How the units are linked:
at | j q
Vot | Vur Gub
Mib | Faf Zuv
Pid | Lik Giv
Lam | Mef Luz
Vur | Sos Nak
Zib | Pud Vam
Faf | Pur Mep
Tef | Giv Lik
Viv | Lam Vos
Zub | Mep Pur
Pud | Tov Kaz
Kaz | Vam Pud
Gub | Kad Vot
Zuv | Lum Mib
Vos | Zib Viv
Sos | Luz Mef
Lum | Pid Vob
Nak | Gub Vur
Kad | Zub Mol
Vob | Mib Lum
Gof | Kaz Tov
Pur | Mol Zub
Mep | Zuv Faf
Vam | Viv Zib
Mol | Vot Kad
Luz | Vos Lam
Mef | Nak Sos
Giv | Vob Pid
Lik | Gof Tef
Tov | Tef Gof

Named rows; a name shown again gets a slightly different row:
Vot:  -9  -32    8    6  -49   -1   28   26  -22   -1  -29   22  -81   25   76   14   50   -5  -29  -29   -6  -61
Sos:  99  -10   -8   10  -39   16   12   18  -62   16  -28    2   16  -22   -5    8    7   23  -19    1   31   61
Vob: 106   22   28  -16   -2   52   62    3   -1   13    1  -31   39  -21   -2    9   -9   12  -15  -14   32   49
Zib: -51    6   58  -12   33  -31  -43   15   93   -4   15  -43    7  -38  -11  -21    8  -19   16    4   33  -11
Gub: -58  -26  -14  -14   -1    0   11    0   -2   13   -7   17  -51   26   69    9   56   -5    8  -14  -28  -82
Zib: -51    6   61   -8   31  -42  -38   14   93   -4   23  -35   -7  -36  -15  -12   10  -13   25   13   31   -7
Zib: -53    5   52   -9   35  -32  -29    6   96   -5   16  -35   -4  -35  -13  -16    8  -10   16    4   30  -18
Nak: -88   -9    8   -4  -12  -71  -47   16   46    1    3  -20  -38    5   -7   -8   24  -40  -38   -6   -4  -40
Tef:  12  -53  -24    8  -31   26   41    4  -56   45  -30    9  -21   40   30   27   61    6   -4  -28  -38  -58
Viv:  49   35   -8   -1   23   26    2    4  -27    0   14    6   57  -56  -52   -9  -40    5    2    1   25   95
Vos:  -2   34    5  -21   46    9  -39  -18   23  -20   13  -21   35  -45  -54  -30  -66  -30    5   13   16   53
Pur: -79   12    8   17   50  -39   -9  -19   72  -13  -17  -14  -15   -9    2   -4  -11  -25   23   42   -5  -80
Gub: -58  -35  -14   -8   -9   16    7   -1   -5   21  -10   27  -56   36   58    7   64   -5    4  -24  -27  -89
Lik: -65  -27   15   23  -14  -47    5   22   28  -18  -36   11  -47   14   37    3   14   -5  -10  -19   -8  -94
Gub: -65  -25  -18  -16   -1   13    7   -7  -11   15   -7   24  -54   32   61    9   59   -3    6  -23  -27  -80
Lam:  11   33   67   -1   27  -20   -3    8   67  -26    6  -45   70  -47  -16  -19  -11   17   29   36   37   42
Nak: -82   -2    8  -13  -12  -65  -48   17   45   10    1  -13  -46    7   -2  -15   21  -52  -38    1    4  -44
Mef: -80   28   -2   -8   68  -19  -43  -27   41  -24    0  -15   38  -12  -19  -26  -52  -26   28   23  -25  -38
Lik: -61  -32   17   24  -25  -49    2   28   28  -16  -37    9  -46    6   42    5   13  -11   -9  -13   -5  -87
Vot:  -7  -39    4   12  -40   -3   28   26  -21    4  -27    9  -85   26   68   16   48    4  -24  -22  -15  -63
Zib: -55    4   52    0   26  -32  -30    2   91  -15   16  -48    5  -37  -15  -22   10  -23   25   19   28  -12
Pid: -89   11   -6  -13   13  -38  -93   13   33  -41   25    9   -7    2  -10  -25  -13  -16    6    4   11  -25
Pud: -114   -12   -13    -8    35   -17   -47     1    22   -24     3    25   -20     0    17   -17    -4   -13    25   -24   -21   -62
Vos:  -3   27   16  -10   43    9  -47  -15   34  -21   12  -26   42  -44  -50  -30  -71  -38    6   14   15   44
Sos: 105  -10   -5    6  -38   12   17   23  -62   15   -9    8   19  -28  -18   10    7   13  -27   -2   19   65
Vam:  84   -9    2    0   -3   71   84  -15  -32   30   21  -16    3    9    2   17    4   33   27  -16    6   40
Mol: -87  -18  -32  -15  -20  -42  -79    2   10    3    3   16  -50   32    4   -5   20  -35  -30   -3  -27  -56
Vob: 102   26   17  -13    2   51   63    2    0   13    2  -33   30  -16   -4    1   -4   16  -11  -20   31   61
Gub: -59  -36   -9   -3   -9    2   13    1  -10   16   -7   22  -56   27   70   11   60  -10    9  -23  -35  -74

In each set, the symbols that take the first to the second take the third to the fourth. Give the fourth.
Answers are names.
-33  -54  -45   10  -27    4  -13  -11  -36   29  -19   31  -38   65    5   13   30    6    3  -23  -57  -45
:   8   40   14   -7   36   -6  -38  -19   26  -17   17  -26   31  -44  -55  -28  -68  -34    5   10   13   54
:: -77   -4   10  -11  -14  -64  -41   20   50    5   -3  -15  -41    8   -4  -13   12  -42  -45   -3    3  -49
: Pur

-12  -35    9    7  -47   -6   26   28  -25    7  -25   24  -80   21   67    6   51   -4  -22  -27  -17  -57
: 105   -1   -5   18  -34    8    8    9  -59   17  -19    6   15  -19   -4   11    0   15  -28   -6   26   64
::  13   44    1    6   52   24   -1  -19   10   -3   29    8   63  -36  -37    4  -27    8   32   38   19   82
: Pur

-11   50   35  -15   16  -34  -57    8   48  -57   22  -30   52  -44   -7  -30  -32   -7   -1   31   41   10
: -82    8   10   20   53  -29  -11  -11   78   -5  -24  -14   -6   -9   -6  -10   -8  -27   27   43  -19  -72
::  46   32  -20  -10   18   29   -5   -4  -16   12   21   16   50  -47  -47    4  -42    2    1   -5   27   95
: Lam

105    2    3   17  -53    9   14   17  -55   19  -21    9   29  -22  -10    8    6   19  -28   -5   27   64
:  76   15   22   15   19   43   30  -34    2  -14    8  -38   67   -7   -6    0  -19   44   49   32   -3   56
:: -80   25    3   -7   63   -6  -42  -19   54  -24   -4  -11   31  -18  -10  -21  -45  -31   24   24  -13  -39
: Nak

-90    7   -2  -13   21  -37  -99    4   38  -38   29   14   -8   -8  -10  -15  -17  -12   -1    7   10  -30
: -18   45   37  -21   27  -36  -53   17   66  -53   12  -29   62  -36  -14  -24  -30   -7  -15   30   38   12
:: -52    2   54   -1   27  -35  -37    7  100   -6   17  -41   -4  -48  -17  -12    2  -22   25    9   20  -15
: Mef

-50  -29   -7    6  -45  -53    6   29   -4    0  -22   33  -44   38   10    4   15  -16  -49  -42  -13  -55
:   1   -9  -53    8  -50    9   24   27  -68    7   -9   65  -50   62   16   20   13    7  -36  -24  -10    4
:: -55  -26  -18   -7   -3   13    4    3   -2   14  -12   15  -46   28   65    6   63  -10   -3  -28  -23  -87
: Tef

 96  -16   -3   16  -23   30   46    7  -51   38  -20   -2   16   14    6   31   45   26  -30   -6   21    2
: -83    7   12   14   56  -36   -5  -14   64  -10  -10  -16   -6  -11    1   -2  -10  -26   22   36  -12  -65
::  62  -33   -8   -5  -65    4   12   27  -75   15  -28    4  -41   12   38   -6   32    3  -39  -38  -18   31
: Pud

-64  -24  -18  -16   -2    3    5    8   -4   17   -4   21  -51   33   53   15   54    5    4  -22  -21  -73
: -63  -29  -21   -7   -5   11    3    0  -15   10  -13   20  -49   31   60    9   57   -2    8  -29  -26  -84
:: -85   11    4  -19   18  -37  -92    1   35  -42   25   15   -3    2   -9  -23  -15  -19   -4    7    8  -18
: Pid

 78   41   22  -19   16    8  -16    1   30  -28   16  -41   43  -41  -26  -25  -52   -6  -20   17   43   57
:   6   48   17    9   50   25    7  -24   13    6   29    3   54  -43  -33   -7  -12    5   42   35   20   77
::  60  -39   -3   -4  -54   11   23   19  -77   22  -27   -4  -46    7   30   -1   24    1  -34  -45  -17   34
: Pud

-30   27   41    4   83    6  -13  -16   75   -2    7  -11   11  -50  -27  -13  -25  -21   47   38   21   -2
: 105   14   20   -7    3   53   64    2    0    9   -4  -25   38  -30   -8   10   -1   20  -14  -11   28   47
:: -14  -38    6    3  -41   -1   23   24  -19   -1  -21   16  -85   23   65   12   42   -3  -22  -31   -5  -59
: Gub

100   20   19  -19    1   45   70    2   -5   19   -4  -26   39  -20    4    5   -2    8   -6   -8   30   41
: -34   15   44    9   76    3  -17  -23   86   -2    9  -12   10  -46  -24   -8  -22  -14   46   34   18    2
::  74    9   27   14   26   38   29  -33    5   -7   14  -31   56   -4  -15    2  -15   43   52   29   -3   59
: Lam

-85   -7   11  -17  -15  -74  -44   23   48    2   -7  -20  -41    5    3   -7   15  -36  -42   -9    1  -42
: -63  -28  -14   -9   -4   10   11    2    2    7    2   16  -52   22   58   13   58   -4    2  -25  -27  -77
::  50   34  -10   -4   14   25   -2  -10  -20    8    8   10   75  -48  -61    0  -36    1    4   -2   27   94
: Lam

-18   50   33  -18   26  -27  -49   12   52  -54   15  -34   57  -38   -6  -29  -28  -11  -15   32   37   13
:  -65   -32    14    17   -16   -50     7    19    38   -15   -38    12   -50    15    35    -1    14   -15   -12   -15   -14  -105
::  12  -44  -16   18  -20   25   37   10  -59   39  -33    5  -20   38   31   19   66   10   -2  -30  -32  -48
: Viv

-42  -31   -8    4  -57  -51    1   39    0   -5  -23   24  -42   48   17   18   17  -11  -50  -31  -14  -55
: -34  -56  -48    6  -26   -9  -15  -16  -44   27  -11   39  -41   79    0   14   37   11    4  -26  -37  -57
::  58   40  -20   -1    7   23   -5   -1  -18   17   14    2   62  -54  -52  -10  -44    0    9   -4   28   93
: Vos

-57  -36  -28   -2    3   20    7   -2   -3   16   -5   18  -50   30   67    2   53   -2   -1  -21  -28  -77
:  -4  -43   -2   10  -39   -1   29   19  -27    5  -24   13  -82   19   75   14   44   -2  -28  -32   -8  -65
::  -2   36   11  -18   39   -3  -40  -23   34  -21    5  -22   40  -53  -53  -22  -76  -26    7   17   20   47
: Viv

-13  -30    8    2  -50   -8   26   21  -27   -1  -27   12  -74   16   65   15   53   -2  -27  -30   -6  -59
: 104   -3    0   20  -42   11   18   20  -59   18  -24   16   21  -23   -5   13   10   17  -33   -6   21   59
:: -22   44   35  -17   21  -42  -48   12   60  -53   15  -28   53  -38  -11  -35  -28   -5  -14   26   39    9
: Mol

 46   34  -15   -4   24   24   -6   -2  -21   11   20   -2   61  -56  -51  -11  -33   -6    7   -5   27   96
:  13   28   60    2   35  -18   -4    5   73  -21   12  -40   63  -40  -18  -17   -2   13   28   25   31   37
:: -15   42   45  -18   17  -34  -54   15   53  -45    8  -31   61  -42    0  -23  -28   -8  -19   26   34    5
: Pur

106   24   26  -14   -9   49   61    2  -11   24    9  -33   40  -22   -6   12    3   13  -10  -17   39   48
:  14   44    1    2   57   30   10  -17    6    7   31    1   52  -46  -44    9  -11    9   40   32   19   84
::  52   31  -12   -8   20   15   -6   -5  -20    6   11   12   56  -46  -59  -12  -43   10    7    8   28   92
: Lam

-81    5   14   10   54  -43  -14   -9   72   -8  -19  -18   -7  -13    4   -1   -1  -18   22   38   -6  -72
:  93  -15    7   20  -35   38   50    9  -53   28  -24   -1   13   16    7   29   47   25  -29  -11   15   -3
::  61  -34  -10    6  -59   13   18   19  -77   11  -25    1  -35   19   37    7   22    1  -31  -29  -18   29
: Pud

-86   22   -3    3   65   -9  -40  -27   52  -29    6  -18   41  -13  -15  -27  -45  -27   22   23  -11  -39
: -87   -6   13   -6  -14  -65  -46   23   51    0   -9  -14  -44   14   -5  -21   16  -46  -46    0   -4  -40
:: -81    4   10   17   46  -35   -9  -17   71   -9   -3  -22   -8   -4    9   -9  -12  -23   26   38   -9  -76
: Mol

110    0   -1    9  -45   14   19   13  -62   14  -15   12   17  -20   -6   12    3   25  -25   -3   22   60
: -83   27    3  -10   71   -9  -37  -25   57  -35    2  -11   33  -16  -11  -25  -46  -26   18   24  -17  -32
::  26  -23  -60   11  -31   44   46  -13  -66   20   16   52  -29   65   -4   40   15   28   -3  -17  -18  -10
: Nak

103    0  -15   15  -39    3   20   14  -57   16  -20   10   20  -21   -6   22    5   29  -24    2   18   60
: -114    -6   -17    -6    30   -14   -51    -2    21   -23    -1    30   -15     4    23   -15   -11    -9    19   -16   -22   -71
:: -124    -4   -14    -3    32   -13   -47     0    32   -20     4    26   -24     2    22   -16    -8   -10    22   -15   -13   -67
: Vob

-43   13   63   -1   36  -40  -33    4   94   -5   16  -41    0  -29  -21  -12    6  -26   19    9   26   -4
: -113    -2   -19     0    33   -16   -44    -5    21   -14     5    34   -18     3    17   -20   -12    -6    23   -18   -20   -57
:: -54  -30   -3    9  -51  -53   -1   42   -7    3  -20   24  -44   50    3   13    8  -13  -47  -34  -20  -61
: Tef

  1  -11  -59    5  -50    2   29   29  -67    2    1   59  -51   57   17   14   11   14  -38  -21  -16   -8
: 106  -16   -7   15  -41   11   18   14  -65   18  -28    9   19  -23   -6   12    9   17  -23   -1   27   65
::  17   32   59   11   25  -18   -3   10   78  -21    4  -45   69  -45  -15  -14   -4   17   20   29   32   42
: Pud

-112    -5   -15    -9    24   -22   -50    -3    32   -23     8    32   -19     9    18   -11   -14   -15    28   -14   -16   -69
: 112   -5   -3   19  -41    4   16   15  -62   19  -26   12   15  -27   -7   10    6   17  -26   -3   22   64
:: -103    -1   -24    -5    30   -15   -47    -6    25   -22     2    21   -18     4    27   -13    -4   -19    22   -23   -17   -56
: Sos

-87   10   -5  -16   15  -40  -95    3   37  -37   21   18  -11   -2   -9  -23  -24  -17    0    2    5  -25
:  59   -2  -46   -8  -60   12   49    8  -93   15    5   14  -16   34   11    5   -2   14  -12  -11  -22   79
::  31  -26  -47    8  -33   43   38  -19  -73   22   15   53  -29   58   -2   33   16   39    2  -21  -10  -14
: Nak

 11   60    5   13   55   35   13  -19   13   -6   25    1   69  -34  -41   -5  -20   13   34   37   13   87
: -88   -7   21  -11  -14  -68  -42   25   48    4    6  -10  -42    6   -1    0    9  -46  -36   -5    2  -42
::  16   39   59   -5   29  -22    7    7   73  -23    6  -60   66  -40   -7  -14  -15   11   26   37   23   38
: Pur

100  -17   -3    9  -26   35   51   11  -54   31  -25    7   14   10   21   26   42   29  -34   -5   24   -7
: -80   13   23   14   55  -40   -9  -11   72  -12  -20  -19   -9   -9    5   -6   -7  -26   20   41   -9  -75
::  80    9   25   15   31   41   28  -35   15   -2   19  -36   51  -17   -9   -1  -18   39   55   35    9   53
: Lam

-55  -27   15   14   -6  -53    6   26   30  -10  -35   -5  -51    6   44    0   15   -9   -7   -9   -7  -97
:  13  -56  -15    6  -23   23   39    6  -54   36  -21    8  -14   36   35   33   61   11    4  -24  -31  -52
:: -56  -32   23   15  -12  -48   -6   22   28  -21  -39    7  -46   12   32    3   13  -19  -10  -18    2  -95
: Tef

 -54   -34    14    26   -16   -50     1    26    31   -19   -35     7   -46     6    34     1     8   -11   -14   -22     1  -100
:  15  -46  -24   14  -27   24   42   -4  -63   41  -28    7  -19   42   50   20   61   16    2  -20  -33  -48
::   8  -44  -21   14  -20   18   39    1  -52   48  -36    9  -18   39   37   19   66   17    4  -24  -40  -48
: Lik

